Below are the code and all the weights of a small trained network. Each question names an input and a class and asks about switching units off, where a switched-off unit gives its printed mean instead of its output.

import numpy as np


def w(rows, s, z=0):
    codes = np.array(rows[::2]) - 128.0
    scale = np.full(codes.shape[1], s)
    scale[-1] = z or s
    return codes * scale


def f(y):
    return y / 2 * (1 + np.tanh(0.7978845608 * (y + 0.044715 * y**3)))


def log_softmax(a):
    a = a - a.max(-1, keepdims=True)
    return a - np.log(np.exp(a).sum(-1, keepdims=True))


def net(x, mask):
    res = np.array(x, float).reshape(1, 8) / 4 @ E
    y = f(res @ A[0][:, :-1].T + A[0][:, -1])
    res = res + np.where(mask, y, B[0][:, -1]) @ B[0][:, :-1]
    return log_softmax(res[-1] @ U[:, :-1].T + U[:, -1])


A, B = {}, {}
E = w([
[118,135,135,143,141,116,120],'x0',
[115,167,106,91,107,108,185],'x1',
[71,153,54,213,92,155,128],'x2',
[57,169,148,53,121,179,91],'x3',
[105,158,127,133,142,102,143],'x4',
[165,88,121,106,98,168,122],'x5',
[74,69,51,72,154,75,116],'x6',
[114,73,180,127,2,64,127],'x7',
],0.009)
A[0] = w([
[136,106,120,115,60,98,113,92],'neuron 0',
[82,82,52,115,176,59,96,132],'neuron 1',
[112,176,128,173,182,178,108,215],'neuron 2',
[204,101,93,177,124,92,202,92],'neuron 3',
[97,133,150,105,65,116,111,118],'neuron 4',
[163,178,152,147,104,153,122,84],'neuron 5',
[145,121,91,116,171,141,139,67],'neuron 6',
[152,179,165,158,125,143,143,159],'neuron 7',
[18,185,180,67,69,183,60,113],'neuron 8',
[108,94,92,99,131,72,113,72],'neuron 9',
[174,182,34,94,173,208,183,99],'neuron 10',
[181,110,107,162,127,95,190,68],'neuron 11',
[88,97,191,171,94,89,61,123],'neuron 12',
[117,148,75,170,108,150,104,82],'neuron 13',
[99,117,139,148,47,116,121,101],'neuron 14',
[33,121,100,254,91,196,135,158],'neuron 15',
[146,156,169,144,122,152,104,94],'neuron 16',
[159,218,205,162,91,134,219,100],'neuron 17',
[79,166,187,47,134,173,95,123],'neuron 18',
[90,133,57,163,65,182,131,69],'neuron 19',
[187,111,81,114,98,167,102,240],'neuron 20',
[168,102,182,39,191,82,100,71],'neuron 21',
[120,127,124,117,99,115,219,180],'neuron 22',
[131,142,110,86,15,101,180,124],'neuron 23',
[212,128,169,74,151,79,151,114],'neuron 24',
[143,112,180,188,122,199,92,152],'neuron 25',
[120,111,150,131,73,97,135,81],'neuron 26',
[129,150,193,176,115,171,136,101],'neuron 27',
[87,128,45,202,93,159,117,98],'neuron 28',
[85,154,123,90,102,198,112,101],'neuron 29',
[162,129,98,96,83,160,93,254],'neuron 30',
[134,57,158,157,110,187,88,175],'neuron 31',
],0.0093,0.0079)
B[0] = w([
[170,133,115,131,173,208,70,161],'neuron 0',
[108,119,84,94,34,133,98,223],'neuron 1',
[166,170,134,127,127,72,97,234],'neuron 2',
[112,62,115,200,182,144,181,173],'neuron 3',
[188,176,100,193,148,175,92,173],'neuron 4',
[87,42,93,82,72,220,45,146],'neuron 5',
[186,111,158,108,151,250,64,136],'neuron 6',
[112,105,103,60,87,79,108,181],'neuron 7',
[134,59,95,215,149,117,188,235],'neuron 8',
[133,90,67,92,92,194,94,157],'neuron 9',
[223,142,156,136,169,144,12,219],'neuron 10',
[123,24,123,198,152,198,164,145],'neuron 11',
[131,225,148,150,189,138,49,183],'neuron 12',
[125,76,242,121,95,200,150,151],'neuron 13',
[166,140,189,132,167,140,76,176],'neuron 14',
[97,148,161,104,97,122,180,255],'neuron 15',
[124,89,104,63,86,175,169,140],'neuron 16',
[67,116,35,97,68,141,95,203],'neuron 17',
[144,95,106,196,129,123,181,203],'neuron 18',
[205,128,196,46,69,163,199,180],'neuron 19',
[87,194,101,103,174,35,150,232],'neuron 20',
[172,139,201,77,90,166,190,199],'neuron 21',
[88,210,84,153,203,124,135,190],'neuron 22',
[142,186,155,121,182,148,50,207],'neuron 23',
[95,140,179,90,120,161,198,196],'neuron 24',
[73,131,99,119,121,122,109,186],'neuron 25',
[192,124,143,143,163,180,70,151],'neuron 26',
[108,75,76,81,109,136,86,162],'neuron 27',
[115,172,230,106,72,183,168,203],'neuron 28',
[219,1,133,201,164,110,154,167],'neuron 29',
[62,197,84,121,155,49,186,245],'neuron 30',
[132,185,75,141,145,119,161,190],'neuron 31',
],0.0067,0.0082)
U = w([
[184,153,153,147,192,229,4,21],'0',
[128,106,234,65,79,195,197,17],'1',
[73,17,3,37,55,200,48,36],'2',
[132,8,91,244,176,175,186,30],'3',
[116,171,101,123,142,48,128,236],'4',
[96,156,105,116,152,79,123,253],'5',
[89,167,99,122,167,100,127,191],'6',
[121,164,101,125,133,58,131,182],'7',
],0.011,0.005)

Each question gives the input, the list of numbers given to net, and the class t.
The units are the neurons (one row each of A and B). Each row of codes is followed by its name. A weight is (code - 128) times the scale printed after its matrix; where a second scale follows, it is the last column's (A, B and U).
mask holds one flag per neuron, in row order. A switched-off neuron (its flag False) gives its mean, the last column of its row in B, instead of its output. The means were averaged over made-up inputs and are rounded, as every weight is.
A unit's drop is (log p(t) with every unit on - log p(t) with that unit switched off) / (log p(t) with every unit on - log p(t) with every unit switched off).
The circuit of an input: a set's keep is (log p(t) with only the set's units on - log p(t) with every unit switched off) / (log p(t) with every unit on - log p(t) with every unit switched off). Starting from the 12 units with the biggest drops (on a tie, the unit counted first), units are removed one at a time, each time the one whose removal leaves the highest keep (on an exact tie, the one counted first), for as long as the keep stays at least 0.8.
units of the circuit, in order: the units of the circuit, biggest drop first
unit that matters most: the unit with the biggest drop
top k neurons: the k neurons with the biggest drops, biggest first
drop of u: that unit's drop, to one decimal
input [6,-3,7,-2,5,3,7,0], class 1: top neuron : [neuron 28]
input [6,-7,-1,8,-3,-1,-5,-3], class 3: units of the circuit, in order : [neuron 8; neuron 18]
input [6,-3,6,-6,-6,-4,0,6], class 0: units of the circuit, in order : [neuron 12; neuron 14]
input [5,-6,-3,-1,6,-5,6,5], class 2: units of the circuit, in order : [neuron 1; neuron 9]
input [5,-8,-8,-1,-6,-1,1,-2], class 1: top 2 neurons : [neuron 21; neuron 24]
input [-6,-4,8,-8,-8,-3,1,0], class 1: top 3 neurons : [neuron 28; neuron 15; neuron 19]
input [2,0,8,-3,-2,1,3,5], class 1: units of the circuit, in order : [neuron 28; neuron 19]
input [7,-5,-4,7,6,3,1,4], class 3: top 2 neurons : [neuron 8; neuron 18]
input [-2,3,6,-5,-1,3,-8,-2], class 2: units of the circuit, in order : [neuron 17; neuron 5]
input [-2,-7,3,6,-2,2,3,2], class 6: units of the circuit, in order : [neuron 30; neuron 31]
input [-1,0,3,-8,-5,-7,6,-1], class 3: top 2 neurons : [neuron 3; neuron 11]
input [-3,4,0,-2,-6,5,5,-7], class 0: top 2 neurons : [neuron 10; neuron 6]
input [5,3,4,4,-4,7,1,2], class 4: top 2 neurons : [neuron 30; neuron 20]
input [7,-8,-5,-2,6,0,-4,-4], class 6: units of the circuit, in order : [neuron 10]
input [-2,6,5,8,-1,0,-8,8], class 0: top 2 neurons : [neuron 23; neuron 14]
input [3,6,5,-1,-2,0,7,-4], class 2: top 2 neurons : [neuron 1; neuron 9]
input [-6,1,6,7,-7,3,-1,-2], class 3: top 3 neurons : [neuron 29; neuron 8; neuron 18]
input [3,2,-2,-6,6,4,-5,2], class 3: top 2 neurons : [neuron 3; neuron 11]
input [4,-1,-7,-8,-2,6,8,-5], class 2: top 2 neurons : [neuron 1; neuron 9]
input [-5,1,1,-3,-3,2,1,-8], class 0: unit that matters most : neuron 10
input [4,7,5,5,2,-1,8,1], class 2: top 2 neurons : [neuron 1; neuron 9]
input [0,-1,6,4,-5,0,-3,-5], class 1: drop of neuron 12 : 0.1
input [-2,-4,3,8,5,2,4,7], class 3: drop of neuron 8 : 0.8
input [-7,1,5,-5,-7,-5,8,5], class 2: drop of neuron 9 : 1.0
